Each row is followed by its class. Each block has new classes.
[ -7   2   5  -2 -10   2  -6   7  -7  -7 -16   1  10  -5  12   1  11 -22
   0  29 -30  -6  -3  -3   6 -17   5  -4  -3 -22 -37 -10   4  -2  -5  -3
   4  -6   5  16  -3   1  -4   3   3  -3   4   2 -19  -4  12 -20   3   5
  -8   2   2   7  -2  -5  -8  14 -16  36  -2   6  -9 -17  -8   4 -30  -1
  -9  -3] => [66]
[-13 -15   3 -10  30  -4   6 -20  -2 -14 -36  15  33   4 -25 -11  78  24
  -6 -24   4  10  -2   2  -7  77  -6 -11  -3  -4 -21  -1  -7  -4  -5   8
  -1 -11   0 -22  10  18 -31  -3  -1   7  -5 -23 -30  -3 -16  26   4  -6
   3   0  -8   9  -1  30  29  42 -19 -43  13  11   1 -78  -2   9  49  -7
 -19   9] => [64]
[ -6   5 -15   2  -8   1  -1 -10   2 -14   7  -8  -9   3  -5  -2 -29 -17
  11  -7  -6   5   1   0   1   3  -1   0   8  -9  25  -2   3   2   2 -12
   7   7   4  -3  -5 -13   4   0   0  -2   0   6  18   4   1  -4   0   2
   4   4  -2 -10  -6  -1  -7 -15  -7  -4  -1  -2  11  22   5  -2 -13  -5
 -10  -5] => [66]
[  4  -3  16   6 -15   4  -2   3   3  19  19  12   5  -3  10   3 -28  28
  -9  -3  15  -5   4  -3   4  -8  15   8 -11  18  -2   5  -5   4   5   8
 -11  -7  -2  14   3  -8  11   2  -3  15  -4  -5  -9  -2   3   2   8  -2
  -7  -6  -3   0   5   0  10 -23  -1  19  -3  -5   4  -6   2   4  -6   3
  15  11] => [69]
[  6   3   5  -1 -17   3  -1  20   1   6  14   4   2  -2   4   1 -49 -16
  -4   8  13  -1  -4   1   0  -9   3   4  -5  12   1  -4  -2  -4   5  12
  -5  -6   4  13   0 -12  16   3   3   4   1  25   2   0   6  -2  -1   0
  -4  -3   3   2   1  -3  -2   4  -4  21   0  -3   2  34  -6   3 -30   1
   9  -5] => [64]
[ -3  10 -10 -12   8  -5   0  28   1 -22 -17 -10   0 -18  -8  -9  -1 -34
  -4  26  -2  -4  -8  -2  -2  12 -10  -6  -4   0 -13 -15   4 -13   0   5
  10   7   5   2  -4 -12  10   1   7  -9   6  29  -4   3   4 -21  -7   6
   0  -1  10   3  -9  -4 -18  34 -16  -2   7   4   1  28  -8   2 -40  -5
  -4  -7] => [66]
[  5  -5   7   7   2  -4   3  -6   3  13  23  -2 -18   5   4   5 -17  27
   0 -15  20   2   2   2   0  -4   2  10  -2  13  27  14  -2   2   3   2
  -8   4  -3  -8   2   1  -1  -4  -2   5  -2  -8  21   3  -5  14  -2  -4
   7   2  -3  -3   3  -1   3 -24  30 -21   0  -6   2  18   7  -3  20   2
  14   1] => [69]
[ -3  -5 -12   9 -14   6  -3  -9   1  -6  17  -5 -13   4   2  -4 -48 -10
  10 -10  -4   0   4  -1  -2 -11   6  -2  10  -3  32  -2   2   8  -5 -15
   3  13   0   6  -7 -18  10  -4   1   2   0   9  21  10   7  -8   0   0
   4   1   4 -13  -1  -8  -7 -34  -8   8  -3  -4  12  35   8  -4 -20   0
 -18  -4] => [66]
[ -3   0 -10   0  -1   2   2  -3   2  -8   8  -8 -12  -2 -10   0 -22 -12
   5  -7   4   4  -3   0  -2   4  -4   1   6   0  25  -2   2  -1   1  -7
   6  13  -1   0 -11 -12   6  -3  11   0  -1   5  19   9  -1  -4   0  -1
  10  -1   4  -9  -4  -1  -4 -12   0  -7  -1  -3  10  24   3   0 -12  -2
  -1  -4] => [66]
[ -9  -3 -12  -1   0   1  -9 -25  -4 -13 -17   1   9  13  -1   0  18 -17
  12 -12 -28   4   1   0   0   2  -1  -9   8 -29  -4  -3   5   6  -7 -15
   5  -4  -3  -7  -1   9 -19  -4  -1  -5   0 -11  -2  -4   0   5   1   1
  -2   3  -3  -9   0   4   8   1  -7   1   2   3  -2 -25   3  -3  11   3
 -21   0] => [69]
[  6   0  -1   0   2  -1   1  -9   0   2  -2   2   3  25  -5  -2  -8 -26
   6 -19   0   3  -4   6  -6  -8 -12 -11  12  -6   9   2   2   3  -1   3
   4  -5   4 -10   6  16 -12   7  -2 -10   0   2  12  -3  -4  28  -1  -1
  -4   7  -5   1  25   4  13  12  15 -12  -2  -1  -9  19  -4  -3  28   2
  -7  -4] => [66]
[ -6   1  -8  -3 -10   3  -7   4  -5 -17 -23   1  14  -1  10   0   9 -36
   3  28 -35   0  -4  -8   1 -24   5  -9   4 -25 -33 -13   4   1  -7  -6
   8  -5   1  11  -3   2  -6   5   2  -6   0   7 -20  -2  10 -21  -2   4
  -9  -3   1   1  -3  -6  -7  18 -20  35  -3   8  -9 -11  -7   2 -27   0
 -17  -5] => [66]
[ 13  -6   9   2   6  -3   0  11   0  17   9  -7 -20   1   9   5  -1   7
  -4   9   5  -5  -3   1   4 -34  -9   5  -1   7   2  10   2  -1   3   5
  -3   4   1  -2   2  10   9   3  -1 -10  -1   3  12  -1   1   0  -8   1
   0   0   1   3   7 -12 -13  -1  30  -2  -3  -1 -11  32  -2 -11  12   8
  18  -2] => [66]
[  4   8   0 -14  24  -4   3  24   4 -10 -20  -3   6  -4 -12 -11  17 -32
  -4  12  12  -2 -10   3  -4  13 -30  -4  -3   9 -11  -7   1 -10   3  17
   6   2   5  -9   4   9   3   3   6 -14   2  21  -4  -5  -5   5   3   3
  -3  -2   2   8   2   1  -6  52   3 -22  12   3  -8  26 -13  -2   4  -4
  -1  -2] => [66]
[ -1  -7  -9  11 -28   7  -5  -9   1   3  13   1  -7  11   7   3 -64 -26
  12  -7 -16   3  -3   1   1 -37   9   3  13  -8  22  -2   3   9  -1 -12
   6   4  -1  14  -6 -17  11   3  -3   0   1  10  18   3  12  -7   3   1
  -6   1   3 -13   6 -12   0 -37 -11  33  -9  -5  10  36   5  -2 -26   4
 -11  -3] => [66]
[  2  -5  -1   7   8   3  -3 -11  -3   5  -4 -13 -20  -3  14  11  40  29
   4  15 -21  -1   0  -3   6 -29   4   1   3 -11  -3   9   5   2  -5 -18
  -4   6  -2  -7  -4  13  -6  -2  -1  -5  -1 -21   1  -1   0 -16  -2   3
   7   0  -1  -2  -5 -11 -14 -25  20  -2  -5   4  -9 -20  15  -5  21   5
   4   6] => [69]
[  9  -3  12   6  -1  -1   0   4   3  17  26  -3 -19   5   7   5 -20  24
  -5  -8  24  -4   1   9   0 -15   0   9  -4  20  20  15  -2   0   2   6
  -9   5  -1  -2   2   2  12   0  -3   2  -1   0  16   2  -2  10  -3  -4
   2  -1  -1  -1   5  -6  -3 -27  29 -10  -3  -4  -1  24   5  -2  15   6
  19   4] => [69]
[  7  -1  -1   2  -7   0   1   2   6   1  18   3  -6  13  -8  -6 -56 -20
   5 -22  21   1  -3   5  -3  -1  -7   3   6  11  28   2   1   2   3   3
   6  39  -2  -3   4  -6  10  -1  -1  -3  -1  15  26   1   0  20  -5  -3
   2   4   3  -6   9   1   6  -5   5  -5   0  -6   6  47  -1  -2   4   1
   2   1] => [66]
[  0   1  -3  -6  -7   2  -2  12   0  -7 -16  -2   5  -8   5   1  10 -23
   0  24 -19  -5  -2  -4   3 -17   0  -3  -4 -10 -22 -12   1  -2   0  -1
   5  -1   1  12  -2  -4  -1   4   3  -8   5  11 -14  -3  10 -22  -2   6
  -6  -1   1   6  -4  -1  -8  13 -15  22   0   2  -5   3  -5  -2 -23   1
  -7  -5] => [66]
[  0   0  10   0  -4   0   2  -4  -2   8   1   9  13  -1  -2   0   8  23
  -7  -8  10   0   1   0  -2  22   8   4  -8   7  -9   2  -3   2  -2   7
  -5  -6  -1   3   1   1  -4   0  -3  10  -5 -11 -14  -1  -5   9   6  -8
  -1  -2  -3   5   2   8  14  -1  -6   2   2   1   1 -33   3  10   8   0
   1   7] => [69]
[  0   0  -1   3 -16   4  -1  13  -1   4  13  -2  -7 -15  13   6 -23  11
  -4  22   0  -3   2  -5   6 -13  14   5  -7   6  -5  -4   1   4   2  -3
  -4   8   1  20  -7 -19  16   1   2   7   0   5  -6   1   9 -27   4   2
   5  -6   6   0  -7 -10 -17 -24 -11  27  -6  -2   7   7   3   2 -35   4
   9  -1] => [69]
[  1  -2 -14   4  -6   0  -6   2  -2 -10  -4 -16 -16   8  16   8  -9 -35
  11  21 -30  -3  -4  -5   3 -45  -4  -5  12 -23  -5  -3  10   2  -4 -14
   7   6   0   3  -6   3   3   2   4 -12   5   1  13  -1  11 -20  -3   5
  -2   5   3  -8  -2 -17 -19  -3   8  23  -6   1  -7  28  -1  -6 -24   4
  -8  -8] => [69]
[  1  -2  -1   5   4  -2   4  -1   1   2  21 -17 -32  -9   3   7  -9  22
   2   1   9  -1  -4   5   1  -7  -1   8   0   7  30  11   0   0   3  -9
  -4  14  -5  -2  -5 -10  16 -10   0   5   0  -4  24   7  -2 -12  -3   1
  10   2   3  -7  -7 -10 -20 -36  22 -16  -2  -5   8  25  12   0  -1   2
  12   0] => [64]
[  0  -2   1  -1  12  -3   1 -16   1   1  -2   3   3  22  -6  -3  13  -9
   5 -24   1   5  -2   7  -4   8 -11  -3   8  -7   6   5  -1   4  -2   1
   2  -6  -2 -18   6  17 -16  -1  -1   2  -3  -9   6  -2 -21  29   2  -4
  -1   5  -4  -2   8   9  15  12  15 -22   4   2  -3  -5  -3  -5  35   2
  -9  -1] => [66]
[ -1  -2  -1   0   0   0  -4  22  -2   3 -10 -12 -13 -23  15  25  30  17
  -8  47 -17 -11   4  -7  10 -32   9   1 -14   4 -30   6   3  -6   2  -2
  -7  13   7  14  -5  -5  13   5   6  -5   5   6 -15  -1   8 -43  -5   8
  -2  -6   6   7 -10 -11 -28  -6   2  18  -6   4  -9   2   4   1 -20   2
  14   3] => [69]
[ -5  -2   0  -1  -1   1  -4   4  -4   0 -14   3   5 -12   7   4  40  16
  -3  22 -17  -3   3  -5   5  -9  10  -1  -6  -6 -29  -3   2  -2   0  -6
  -2  -2  -1   5  -3   1   0   1   0   5   1 -10 -18  -4   3 -20   3   4
  -2  -5   0   4  -5  -5  -6  -1  -9  13  -2   5  -4 -34  -1   4  -3   0
   3   4] => [69]
